Here is a tiny trained network, its code and every weight. The questions are about switching its units off for an input and a class, where a switched-off unit gives its printed mean instead of its output.

import numpy as np


def w(rows, s, z=0):
    codes = np.array(rows[::2]) - 128.0
    scale = np.full(codes.shape[1], s)
    scale[-1] = z or s
    return codes * scale


def f(y):
    return y / 2 * (1 + np.tanh(0.7978845608 * (y + 0.044715 * y**3)))


def log_softmax(a):
    a = a - a.max(-1, keepdims=True)
    return a - np.log(np.exp(a).sum(-1, keepdims=True))


def net(x, mask):
    res = np.array(x, float).reshape(1, 7) / 4 @ E
    y = f(res @ A[0][:, :-1].T + A[0][:, -1])
    res = res + np.where(mask, y, B[0][:, -1]) @ B[0][:, :-1]
    return log_softmax(res[-1] @ U[:, :-1].T + U[:, -1])


A, B = {}, {}
E = w([
[129,127,129,133,129],'x0',
[139,115,136,150,143],'x1',
[190,161,156,117,113],'x2',
[58,140,248,103,133],'x3',
[108,60,132,112,75],'x4',
[125,132,125,116,121],'x5',
[130,126,131,129,123],'x6',
],0.015)
A[0] = w([
[156,195,76,156,114,126],'N1',
[22,77,173,158,116,43],'N2',
[55,89,105,95,136,131],'N3',
[87,64,170,107,170,211],'N4',
[114,140,161,198,190,138],'N5',
[122,99,111,169,216,173],'N6',
[88,201,254,121,57,138],'N7',
[219,153,39,214,94,254],'N8',
[42,90,166,104,61,168],'N9',
[90,33,47,139,16,194],'N10',
[101,233,204,177,138,128],'N11',
[240,26,212,104,18,161],'N12',
[186,138,62,78,134,140],'N13',
[229,243,141,82,74,163],'N14',
[178,162,138,149,152,147],'N15',
[42,152,214,124,126,221],'N16',
],0.0096,0.0071)
B[0] = w([
[131,145,182,46,88,167],'N1',
[90,142,162,186,109,171],'N2',
[171,127,125,156,142,158],'N3',
[144,162,82,195,153,186],'N4',
[149,154,117,121,182,152],'N5',
[38,157,78,88,99,161],'N6',
[199,113,203,164,157,216],'N7',
[67,154,133,42,65,251],'N8',
[139,139,106,233,158,195],'N9',
[54,100,52,138,108,219],'N10',
[215,97,159,118,174,184],'N11',
[116,195,61,137,143,188],'N12',
[153,145,105,71,125,178],'N13',
[127,184,161,59,149,184],'N14',
[171,137,163,1,61,152],'N15',
[193,165,94,196,151,225],'N16',
],0.0081,0.016)
U = w([
[61,164,108,113,85,255],'0',
[178,151,120,166,151,232],'1',
[136,121,146,67,93,46],'2',
[177,103,209,122,152,34],'3',
[74,4,83,115,103,58],'4',
[95,149,163,204,117,11],'5',
],0.013,0.0059)

Each question gives the input, the list of numbers given to net, and the class t.
The units are the neurons (one row each of A and B). Each row of codes is followed by its name. A weight is (code - 128) times the scale printed after its matrix; where a second scale follows, it is the last column's (A, B and U).
mask holds one flag per neuron, in row order. A switched-off neuron (its flag False) gives its mean, the last column of its row in B, instead of its output. The means were averaged over made-up inputs and are rounded, as every weight is.
A unit's drop is (log p(t) with every unit on - log p(t) with that unit switched off) / (log p(t) with every unit on - log p(t) with every unit switched off).
The circuit of an input: a set's keep is (log p(t) with only the set's units on - log p(t) with every unit switched off) / (log p(t) with every unit on - log p(t) with every unit switched off). Starting from the 12 units with the biggest drops (on a tie, the unit counted first), units are removed one at a time, each time the one whose removal leaves the highest keep (on an exact tie, the one counted first), for as long as the keep stays at least 0.8.
circuit, biggest first: the units of the circuit, biggest drop first
top k neurons: the k neurons with the biggest drops, biggest first
drop when u is switched off: that unit's drop, to one decimal
input [-6,-1,1,7,8,5,6], class 1: circuit, biggest first	(N16)
input [1,-7,3,1,0,4,0], class 3: circuit, biggest first	(N10, N4, N6)
input [3,1,4,5,-3,-8,-4], class 3: top 2 neurons	(N7, N11)
input [-7,-4,2,-7,8,-5,6], class 0: top 2 neurons	(N12, N8)
input [2,-3,8,8,2,-3,4], class 1: top 4 neurons	(N16, N12, N9, N4)
input [-8,-1,-3,1,-1,7,-5], class 1: top 2 neurons	(N8, N10)
input [7,4,-7,-1,-5,-2,8], class 0: top 2 neurons	(N6, N7)
input [-4,3,5,1,6,6,2], class 1: top 2 neurons	(N8, N6)
input [-2,-6,3,5,0,-7,-3], class 3: top 2 neurons	(N7, N10)
input [2,-3,3,8,1,8,0], class 1: top 2 neurons	(N16, N9)
input [0,-5,-2,4,-6,6,5], class 1: drop when N11 is switched off	-0.1
input [2,1,-1,0,4,-1,3], class 4: drop when N7 is switched off	0.2
input [4,6,-5,4,6,4,-3], class 5: drop when N2 is switched off	0.1
input [1,-7,4,2,-2,-2,1], class 3: drop when N3 is switched off	0.0
input [4,-4,-3,-7,3,-8,-8], class 4: circuit, biggest first	(N10)
input [-1,6,5,1,-7,3,4], class 3: top 2 neurons	(N11, N10)
